Each row has a name. Each question is about the rows just above it.

S: [140 127 132 127 114 125  71 127]
B: [132 132  88  88 132 186 129  83]
M: [194 152 132 132 127 194 194 194]
Which value appears more than once in S?
[127]
The row with [132 132  88  88 132 186 129  83] is
B
Where do [140 127 132 127 114 125  71 127] appear?
S
Whose row is [194 152 132 132 127 194 194 194]?
M

Y: [ 76  59  59  59 173]
Q: [ 76  59  95 103 103]
A: [ 76  59  95 158 103]
Which value appears more than once in Q?
[103]
Repeated in Y:
[59]
Whose row is [ 76  59  95 103 103]?
Q

lupu: [136 169 169 140]
Kupo: [101 101 118 101]
numut: [184  77 172 128]
mul: [150 150  77 134]
dur: [163  73 143  69]
gaki: [163  66  81 128]
sevad: [ 78  78 134  66]
fid: [169  78 136  55]
zegob: [140  52 197 162]
genoz: [69 69 69 69]
The value that lupu holds more than once:
[169]
The value that sevad holds more than once:
[78]
The value that mul holds more than once:
[150]
The value that Kupo holds more than once:
[101]
Repeated in genoz:
[69]
Which row holds [184  77 172 128]?
numut

duko: [128 134 135 117 122 120 136 123 139 133 148 127 127 124 127 133 136 158
 123 130 113 133 120 127 146 128 114 125 136 124 127 131 125 117 122 121
 132 123 138 148 130 136 151 129 162 126 130]
Zel: [133 140 112 140 122 132 135 124 130 106 109 126 130 127 125 151 120 119
 137 129 122 147 137 124 144 124 158 126 129 122 116 129 129 138 139 122
 122 126 130 128 134 129 130 140 132 123 132]
genod: [126 150 133 118 126 120 110 119 133 108 109 120 125 132 129 124 146 169
 138 126 138 131 116 126 137 133 117 127 129 150 134 126 130 129 128 129
 127 105 151 119 130 123 146 122 114 143 133]
tid: [113 142 125 132 137 130 134 133 133 107 150 148 120 116 127 128 126 115
 125 127 117 140 129 130 144 133 137 129 132 116 132 135 123 140 117 138
 130 135 126 127 109 117 126 127 108 160 126]
das: [122 122 120 154 122 119  98 138 138  87 123 116 130 137 124 123 127  88
 139 129 148 129 127 121 119 121 107 121 140 152 123 130 140  99 123 130
 119 142 108 120 131 122 114 132 116 102 121]
Ledi: [122 112 115 139 121 142 156 127 140 160 122 111 134 132 130 126 131 142
 136 123 140 141 155 121 129 131 124 128 126  99 124 127 125 127 130 125
 135 128 107 132 119 132 125 138 109 127 127]
vafuz: [128 154 130 151 120 110 123 129 134 154 133 130 128 128 122 126 136 149
 104 130 126 123 137 125 140 128 141 126 116 118 135 127 129 161 132 128
 129 108 138 127 128 132 128 128 116 122 122]
Gad: [131 133 139 135 127 124 143 116 122 139 126 116 134 135 125 127 149 152
 128 130 117 131 136 124 134 130 133 130 140 178 127 120 141 130 124 129
 124 120 121 124 123 124 120 146 145 132 135]
gom: [129 133 133 132 121 113 134 124 113 127 113 127 118 124 126 121 134 146
 111 127 125 115 138 130 113 129 109 130 110  65 132 126 124 136 123 121
 124 135 141 125 135 141 146 135 126 164 131]
luvi: [127 139 131 126 129 113 115 130 130 139 116 136 136 138 128 120 128 142
 122 133 127 116 119 122 127 127 117 130 128 113 131 132 118 138 135 137
 127 131 146 120 136 126 132 128 126 132 119]
nuri: [142 125 130 131 129 124 126 143 125 127 116 123 123 132 125 129 105 179
 126 135 141 118 131 125 141 132 136 128 126 156 128 133 133 127 121 135
 130 113 126 128 127 124  94 142 104  92 132]
firu: [134 138 137 126 119 132 145 132 129 132 132 113 120 132 133 134 140 113
 115 130 113 138 143 122 129 136 132 125 142  98 120 129 133 117 124 122
 118 123 120 121 141 116 123 138 138 116 129]
Whose row is [128 154 130 151 120 110 123 129 134 154 133 130 128 128 122 126 136 149
 104 130 126 123 137 125 140 128 141 126 116 118 135 127 129 161 132 128
 129 108 138 127 128 132 128 128 116 122 122]?
vafuz
Where do [129 133 133 132 121 113 134 124 113 127 113 127 118 124 126 121 134 146
 111 127 125 115 138 130 113 129 109 130 110  65 132 126 124 136 123 121
 124 135 141 125 135 141 146 135 126 164 131] appear?
gom

